Below are the code and all the weights of a small trained network. Each question names an input and a class and asks about switching units off, where a switched-off unit gives its printed mean instead of its output.

import numpy as np


def w(rows, s, z=0):
    codes = np.array(rows[::2]) - 128.0
    scale = np.full(codes.shape[1], s)
    scale[-1] = z or s
    return codes * scale


def f(y):
    return np.maximum(y, 0)


def log_softmax(a):
    a = a - a.max(-1, keepdims=True)
    return a - np.log(np.exp(a).sum(-1, keepdims=True))


def net(x, mask):
    res = np.array(x, float).reshape(1, 4) / 4 @ E
    y = f(res @ A[0][:, :-1].T + A[0][:, -1])
    res = res + np.where(mask, y, B[0][:, -1]) @ B[0][:, :-1]
    return log_softmax(res[-1] @ U[:, :-1].T + U[:, -1])


A, B = {}, {}
E = w([
[131,130,128,127,132],'x0',
[86,242,33,82,68],'x1',
[32,124,163,1,215],'x2',
[193,205,246,50,12],'x3',
],0.0078)
A[0] = w([
[78,176,200,89,154,123],'n1',
[188,102,113,150,47,219],'n2',
[89,141,20,120,108,47],'n3',
[141,84,210,140,137,37],'n4',
[171,112,67,177,109,153],'n5',
[113,116,165,20,133,112],'n6',
[189,36,248,108,104,112],'n7',
[134,191,101,74,69,111],'n8',
[170,160,216,92,64,92],'n9',
[160,150,136,178,72,84],'n10',
[164,174,238,62,46,46],'n11',
[162,88,210,138,129,83],'n12',
[105,94,129,77,149,118],'n13',
[118,216,111,107,91,106],'n14',
[70,168,171,66,124,30],'n15',
[201,173,156,214,33,128],'n16',
[68,188,114,143,73,119],'n17',
[115,218,94,95,81,22],'n18',
[99,123,187,129,129,38],'n19',
[81,132,156,27,136,122],'n20',
[145,47,129,140,161,116],'n21',
[90,180,110,103,62,64],'n22',
[186,170,141,154,89,8],'n23',
[85,127,173,75,139,139],'n24',
[147,168,215,87,46,64],'n25',
[183,145,109,176,59,135],'n26',
[114,119,81,153,151,4],'n27',
],0.012,0.0044)
B[0] = w([
[96,70,160,49,52,201],'n1',
[122,77,140,68,86,209],'n2',
[179,213,106,184,165,191],'n3',
[207,230,166,150,144,173],'n4',
[64,69,103,81,97,191],'n5',
[124,60,146,49,59,211],'n6',
[217,223,169,185,118,222],'n7',
[197,192,160,177,136,215],'n8',
[64,119,63,190,194,226],'n9',
[107,86,136,69,54,179],'n10',
[12,135,2,192,180,253],'n11',
[213,208,221,182,102,181],'n12',
[131,70,125,119,114,177],'n13',
[188,163,174,169,120,206],'n14',
[120,79,140,107,94,192],'n15',
[122,49,170,66,65,236],'n16',
[180,209,169,96,84,190],'n17',
[190,201,187,175,130,205],'n18',
[184,160,141,106,91,146],'n19',
[92,68,129,70,52,221],'n20',
[157,197,104,140,168,192],'n21',
[208,193,183,176,134,194],'n22',
[116,66,153,83,121,170],'n23',
[156,70,160,62,64,194],'n24',
[27,132,7,217,232,230],'n25',
[97,50,156,70,75,201],'n26',
[70,135,68,127,158,157],'n27',
],0.0091,0.012)
U = w([
[80,2,205,12,32,53],'0',
[27,111,15,209,241,253],'1',
[239,252,225,158,96,25],'2',
],0.0095,0.0059)

Each question gives the input, the list of numbers given to net, and the class t.
The units are the neurons (one row each of A and B). Each row of codes is followed by its name. A weight is (code - 128) times the scale printed after its matrix; where a second scale follows, it is the last column's (A, B and U).
mask holds one flag per neuron, in row order. A switched-off neuron (its flag False) gives its mean, the last column of its row in B, instead of its output. The means were averaged over made-up inputs and are rounded, as every weight is.
A unit's drop is (log p(t) with every unit on - log p(t) with that unit switched off) / (log p(t) with every unit on - log p(t) with every unit switched off).
The circuit of an input: a set's keep is (log p(t) with only the set's units on - log p(t) with every unit switched off) / (log p(t) with every unit on - log p(t) with every unit switched off). Starting from the 12 units with the biggest drops (on a tie, the unit counted first), units are removed one at a time, each time the one whose removal leaves the highest keep (on an exact tie, the one counted first), for as long as the keep stays at least 0.8.
circuit, biggest first: the units of the circuit, biggest drop first
unit that matters most: the unit with the biggest drop
top k neurons: the k neurons with the biggest drops, biggest first
drop of u: that unit's drop, to one decimal
input [6,5,3,4], class 2: unit that matters most : n18
input [0,7,7,-4], class 0: top 2 neurons : (n20, n7)
input [7,-6,-4,7], class 1: top 3 neurons : (n11, n25, n9)
input [5,8,0,-6], class 2: top 2 neurons : (n11, n25)
input [-6,-7,1,6], class 2: top 2 neurons : (n7, n12)
input [3,-7,-1,5], class 2: top 3 neurons : (n7, n12, n4)
input [7,-1,4,6], class 1: top 2 neurons : (n11, n25)
input [2,-5,6,7], class 1: top 3 neurons : (n11, n25, n9)
input [1,-7,7,8], class 1: top 2 neurons : (n11, n25)
input [1,-7,-7,-5], class 0: top 3 neurons : (n5, n8, n18)
input [5,6,-7,0], class 0: top 2 neurons : (n16, n26)
input [-1,7,-7,2], class 0: top 3 neurons : (n16, n26, n2)
input [-7,5,-1,8], class 1: top 2 neurons : (n11, n25)
input [3,-1,4,7], class 1: circuit, biggest first : (n11)
input [1,7,6,-2], class 2: top 3 neurons : (n3, n16, n18)
input [-1,-3,-1,-3], class 1: drop of n18 : 0.4
input [-7,-5,3,-1], class 2: drop of n19 : 0.0
input [1,-8,7,-4], class 2: drop of n4 : 0.2
input [-3,0,1,-3], class 1: drop of n16 : 0.2
input [-2,-5,-7,5], class 0: top neuron : (n16)
